Here is a tiny trained network, its code and every weight. The questions are about switching its units off for an input and a class, where a switched-off unit gives its printed mean instead of its output.

import numpy as np


def w(rows, s, z=0):
    codes = np.array(rows[::2]) - 128.0
    scale = np.full(codes.shape[1], s)
    scale[-1] = z or s
    return codes * scale


def norm(h):
    return h / np.sqrt((h * h).mean(-1, keepdims=True) + 1e-5)


def f(y):
    return y / 2 * (1 + np.tanh(0.7978845608 * (y + 0.044715 * y**3)))


def log_softmax(a):
    a = a - a.max(-1, keepdims=True)
    return a - np.log(np.exp(a).sum(-1, keepdims=True))


def net(x, mask):
    res = np.array(x, float).reshape(1, 3) / 4 @ E
    u = 0
    for l in range(3):
        y = f(norm(res) @ A[l][:, :-1].T + A[l][:, -1])
        res = res + np.where(mask[u : u + 7], y, B[l][:, -1]) @ B[l][:, :-1]
        u += 7
    return log_softmax(norm(res)[-1] @ U[:, :-1].T + U[:, -1])


A, B = {}, {}
E = w([
[172,170,135,135,70,26,176,106],'x0',
[184,159,128,49,200,255,234,101],'x1',
[45,122,214,215,73,80,209,83],'x2',
],0.0033)
A[0] = w([
[3,76,172,182,49,64,82,148,38],'0.n1',
[105,71,159,111,225,240,178,119,77],'0.n2',
[196,220,108,70,182,157,183,100,3],'0.n3',
[118,95,103,96,170,139,74,165,70],'0.n4',
[139,158,154,129,166,138,201,125,50],'0.n5',
[86,127,111,173,178,149,109,131,38],'0.n6',
[171,134,200,122,119,140,149,96,74],'0.n7',
],0.0048,0.0014)
B[0] = w([
[124,193,200,180,234,101,100,12,242],'0.n1',
[18,128,174,16,48,74,94,132,252],'0.n2',
[189,149,152,253,136,110,178,149,211],'0.n3',
[138,114,70,127,148,163,101,151,158],'0.n4',
[147,182,91,110,50,46,175,102,156],'0.n5',
[133,146,62,161,104,73,80,148,127],'0.n6',
[146,176,126,122,120,122,185,99,139],'0.n7',
],0.005,0.004)
A[1] = w([
[30,102,138,74,77,216,36,125,155],'1.n1',
[130,76,114,99,131,234,81,230,196],'1.n2',
[137,108,37,75,194,151,21,184,205],'1.n3',
[99,158,159,66,129,195,218,150,29],'1.n4',
[62,124,126,228,150,75,50,125,69],'1.n5',
[109,38,80,212,167,252,106,124,5],'1.n6',
[150,146,160,111,129,80,195,32,187],'1.n7',
],0.004,0.0013)
B[1] = w([
[254,87,97,207,159,110,134,185,214],'1.n1',
[122,111,123,149,97,63,81,145,198],'1.n2',
[64,34,122,111,106,127,176,147,237],'1.n3',
[63,143,136,143,91,105,138,99,177],'1.n4',
[123,135,167,143,156,161,209,77,200],'1.n5',
[103,117,149,90,127,65,137,127,117],'1.n6',
[113,126,100,108,86,229,102,138,253],'1.n7',
],0.0067,0.003)
A[2] = w([
[75,197,142,43,36,203,140,87,86],'2.n1',
[120,139,201,178,163,87,83,118,3],'2.n2',
[125,117,116,145,132,129,247,3,89],'2.n3',
[192,148,55,151,188,126,173,132,36],'2.n4',
[213,149,116,206,145,109,161,128,115],'2.n5',
[60,170,148,198,187,91,24,82,54],'2.n6',
[76,47,115,92,125,123,33,182,105],'2.n7',
],0.005,0.0012)
B[2] = w([
[46,159,32,53,153,3,174,168,253],'2.n1',
[158,132,202,152,189,153,159,127,155],'2.n2',
[140,59,113,79,169,110,31,201,236],'2.n3',
[155,137,121,215,30,201,145,87,126],'2.n4',
[107,88,153,166,95,236,95,115,150],'2.n5',
[183,198,164,118,227,162,138,36,200],'2.n6',
[181,30,182,181,162,166,12,153,214],'2.n7',
],0.0048,0.004)
U = w([
[122,3,134,133,141,136,47,195,132],'0',
[107,164,198,156,228,141,102,29,204],'1',
[45,172,89,52,104,77,172,154,149],'2',
[188,162,100,165,71,229,155,131,6],'3',
],0.011,0.002)

Each question gives the input, the list of numbers given to net, and the class t.
The units are the neurons (one row each of A and B). Each row of codes is followed by its name. A weight is (code - 128) times the scale printed after its matrix; where a second scale follows, it is the last column's (A, B and U).
mask holds one flag per neuron, layer by layer. A switched-off neuron (its flag False) gives its mean, the last column of its row in B, instead of its output. The means were averaged over made-up inputs and are rounded, as every weight is.
A unit's drop is (log p(t) with every unit on - log p(t) with that unit switched off) / (log p(t) with every unit on - log p(t) with every unit switched off).
The circuit of an input: a set's keep is (log p(t) with only the set's units on - log p(t) with every unit switched off) / (log p(t) with every unit on - log p(t) with every unit switched off). Starting from the 12 units with the biggest drops (on a tie, the unit counted first), units are removed one at a time, each time the one whose removal leaves the highest keep (on an exact tie, the one counted first), for as long as the keep stays at least 0.8.
circuit, biggest first: the units of the circuit, biggest drop first
most important unit: the unit with the biggest drop
top k neurons: the k neurons with the biggest drops, biggest first
k most important neurons of layer l: the k neurons of layer l with the biggest drops, biggest first
drop when u is switched off: that unit's drop, to one decimal
input [-5,8,-5], class 0: 2 most important neurons of layer 0	0.n1; 0.n2
input [8,7,2], class 3: top 4 neurons	0.n3; 0.n2; 1.n3; 2.n5
input [-6,-6,0], class 1: most important unit	0.n1
input [-5,3,3], class 0: circuit, biggest first	1.n1; 0.n2
input [-5,5,1], class 2: top 2 neurons	0.n5; 1.n4
input [-6,6,0], class 0: top 3 neurons	0.n1; 1.n1; 0.n2
input [8,-2,6], class 1: top 2 neurons	0.n1; 0.n2
input [6,6,1], class 3: 2 most important neurons of layer 2	2.n5; 2.n4
input [5,1,-8], class 3: top 4 neurons	0.n2; 0.n3; 2.n4; 2.n3
input [-8,4,4], class 0: top 3 neurons	1.n1; 2.n7; 0.n1
input [3,8,-4], class 2: 2 most important neurons of layer 1	1.n1; 1.n4
input [4,8,-1], class 2: top 2 neurons	1.n1; 0.n2
input [-3,6,-5], class 0: top 3 neurons	0.n1; 1.n2; 2.n7
input [7,5,0], class 3: top 2 neurons	0.n3; 0.n2
input [1,2,-3], class 3: drop when 0.n3 is switched off	1.5
input [7,7,-2], class 3: drop when 0.n2 is switched off	0.1
input [-1,-1,0], class 1: drop when 0.n1 is switched off	0.8
input [7,7,-4], class 3: drop when 0.n3 is switched off	2.7
